Below are the code and all the weights of a small trained network. Each question names an input and a class and asks about switching units off, where a switched-off unit gives its printed mean instead of its output.

import numpy as np


def w(rows, s, z=0):
    codes = np.array(rows[::2]) - 128.0
    scale = np.full(codes.shape[1], s)
    scale[-1] = z or s
    return codes * scale


def f(y):
    return y / 2 * (1 + np.tanh(0.7978845608 * (y + 0.044715 * y**3)))


def log_softmax(a):
    a = a - a.max(-1, keepdims=True)
    return a - np.log(np.exp(a).sum(-1, keepdims=True))


def net(x, mask):
    res = np.array(x, float).reshape(1, 5) / 4 @ E
    y = f(res @ A[0][:, :-1].T + A[0][:, -1])
    res = res + np.where(mask, y, B[0][:, -1]) @ B[0][:, :-1]
    return log_softmax(res[-1] @ U[:, :-1].T + U[:, -1])


A, B = {}, {}
E = w([
[150,62,11,166,40,148,171,47,97,255],'x0',
[166,167,67,135,192,33,112,188,243,229],'x1',
[236,230,157,195,137,66,105,103,4,132],'x2',
[101,246,38,207,145,183,155,97,179,61],'x3',
[136,197,183,67,185,179,249,103,112,208],'x4',
],0.0066)
A[0] = w([
[104,91,118,66,167,217,188,132,180,136,114],'n1',
[97,156,170,120,164,111,78,193,144,58,84],'n2',
[28,54,112,65,110,182,148,138,216,104,45],'n3',
[113,100,58,173,99,136,169,65,106,197,71],'n4',
[198,146,159,177,156,112,127,117,83,132,58],'n5',
[127,162,122,101,204,124,192,140,141,196,86],'n6',
[160,38,189,48,111,72,94,147,85,169,68],'n7',
[126,203,74,158,152,190,141,93,153,95,51],'n8',
[168,84,61,155,68,177,193,70,124,198,41],'n9',
[109,178,144,87,157,174,247,84,87,192,7],'n10',
[110,131,160,102,96,210,157,87,65,70,116],'n11',
[149,104,125,170,100,120,48,173,143,74,50],'n12',
[184,181,147,146,150,103,145,90,64,131,82],'n13',
[84,108,187,168,110,177,144,73,77,100,65],'n14',
[97,157,50,207,145,122,95,87,164,59,96],'n15',
[112,102,158,132,95,177,124,100,86,76,75],'n16',
[90,121,146,125,105,180,126,104,69,70,71],'n17',
[93,69,96,185,95,85,2,156,137,95,2],'n18',
[203,160,155,145,130,92,90,150,60,149,94],'n19',
[186,187,132,180,128,100,117,85,43,115,80],'n20',
[111,201,92,175,120,178,187,115,153,91,90],'n21',
[132,162,103,156,190,63,133,152,206,185,49],'n22',
[115,154,150,103,180,143,130,192,134,55,65],'n23',
[150,147,80,132,155,54,69,185,180,164,67],'n24',
[129,167,236,122,194,171,203,155,151,135,82],'n25',
[100,106,118,114,151,162,119,130,148,133,12],'n26',
[123,158,201,100,193,115,134,131,154,71,51],'n27',
],0.009,0.0063)
B[0] = w([
[77,166,138,176,105,96,166,122,156,64,229],'n1',
[152,165,67,84,79,109,71,109,89,149,217],'n2',
[77,208,139,143,114,76,147,149,197,82,254],'n3',
[145,180,87,84,101,117,45,125,101,135,239],'n4',
[87,156,150,134,103,97,141,131,180,133,179],'n5',
[144,41,122,187,134,148,157,141,106,99,195],'n6',
[107,177,215,65,195,223,143,118,117,189,218],'n7',
[116,114,208,72,166,160,133,114,144,186,198],'n8',
[156,184,93,76,92,74,34,122,94,139,252],'n9',
[117,22,126,166,90,134,140,62,85,114,218],'n10',
[189,91,99,157,164,139,153,194,154,137,253],'n11',
[119,57,129,156,74,121,119,69,95,163,178],'n12',
[78,159,135,168,104,87,152,125,195,100,206],'n13',
[182,89,113,132,166,93,141,160,169,154,203],'n14',
[111,124,191,106,160,174,158,101,97,183,230],'n15',
[176,87,95,142,159,101,143,169,165,162,195],'n16',
[198,83,111,134,146,102,149,173,173,158,204],'n17',
[104,38,137,177,91,145,178,51,106,130,198],'n18',
[96,162,143,133,126,115,148,127,171,97,207],'n19',
[64,182,129,144,105,82,150,148,178,85,236],'n20',
[120,121,198,69,151,186,142,127,116,183,215],'n21',
[194,92,102,137,178,114,148,190,158,149,213],'n22',
[133,166,94,78,100,85,62,112,117,169,192],'n23',
[185,75,109,150,154,130,167,169,139,108,214],'n24',
[130,77,89,143,80,134,100,64,65,139,210],'n25',
[128,100,159,117,78,38,148,88,234,249,122],'n26',
[157,155,102,92,75,87,61,103,111,190,195],'n27',
],0.011,0.0075)
U = w([
[175,186,47,72,77,96,7,102,94,151,104],'0',
[252,94,78,175,190,117,175,220,177,141,109],'1',
[18,198,133,177,96,85,168,133,216,94,102],'2',
[114,49,122,205,75,147,155,7,61,131,162],'3',
[114,161,244,36,200,208,147,101,120,188,105],'4',
[113,210,70,166,209,227,106,175,10,1,249],'5',
],0.009,0.017)

Each question gives the input, the list of numbers given to net, and the class t.
The units are the neurons (one row each of A and B). Each row of codes is followed by its name. A weight is (code - 128) times the scale printed after its matrix; where a second scale follows, it is the last column's (A, B and U).
mask holds one flag per neuron, in row order. A switched-off neuron (its flag False) gives its mean, the last column of its row in B, instead of its output. The means were averaged over made-up inputs and are rounded, as every weight is.
A unit's drop is (log p(t) with every unit on - log p(t) with that unit switched off) / (log p(t) with every unit on - log p(t) with every unit switched off).
The circuit of an input: a set's keep is (log p(t) with only the set's units on - log p(t) with every unit switched off) / (log p(t) with every unit on - log p(t) with every unit switched off). Starting from the 12 units with the biggest drops (on a tie, the unit counted first), units are removed one at a time, each time the one whose removal leaves the highest keep (on an exact tie, the one counted first), for as long as the keep stays at least 0.8.
units of the circuit, in order: the units of the circuit, biggest drop first
most important unit: the unit with the biggest drop
k most important neurons: the k neurons with the biggest drops, biggest first
drop when u is switched off: that unit's drop, to one decimal
input [-6,-2,-6,-2,8], class 3: units of the circuit, in order => n25
input [-3,3,4,-2,4], class 2: units of the circuit, in order => n13; n19
input [-8,-3,-8,1,-3], class 0: 2 most important neurons => n2; n23
input [-6,-8,-8,8,5], class 1: 2 most important neurons => n11; n17
input [-5,7,-6,7,8], class 3: 2 most important neurons => n25; n6
input [5,0,-2,6,4], class 4: 4 most important neurons => n21; n8; n2; n25
input [6,-6,7,-6,-4], class 2: units of the circuit, in order => n20; n19
input [-7,5,5,8,-6], class 4: 2 most important neurons => n15; n8
input [-1,-5,6,2,4], class 2: 2 most important neurons => n20; n13
input [-6,-7,7,-3,-3], class 1: 3 most important neurons => n11; n17; n16
input [7,-2,-7,8,-3], class 4: 4 most important neurons => n15; n21; n8; n2
input [3,-6,-8,-8,4], class 2: 2 most important neurons => n3; n1
input [8,8,-3,1,3], class 0: 2 most important neurons => n9; n4
input [6,-7,7,5,5], class 1: units of the circuit, in order => n11
input [0,-4,5,5,7], class 3: 2 most important neurons => n10; n25
input [0,-6,-1,7,-6], class 4: 2 most important neurons => n15; n21
input [-4,5,3,1,6], class 3: units of the circuit, in order => n25; n6
input [6,7,-4,7,-8], class 3: 2 most important neurons => n18; n15
input [6,-4,-3,7,3], class 4: 4 most important neurons => n21; n8; n2; n15
input [-8,0,0,-7,-1], class 0: most important unit => n2
input [-3,2,-1,6,6], class 3: drop when n10 is switched off => 0.3
input [3,6,2,-8,-1], class 4: drop when n7 is switched off => 1.6
input [4,0,2,-2,-6], class 3: drop when n18 is switched off => 0.4
input [5,-3,8,-1,2], class 2: drop when n14 is switched off => 0.0
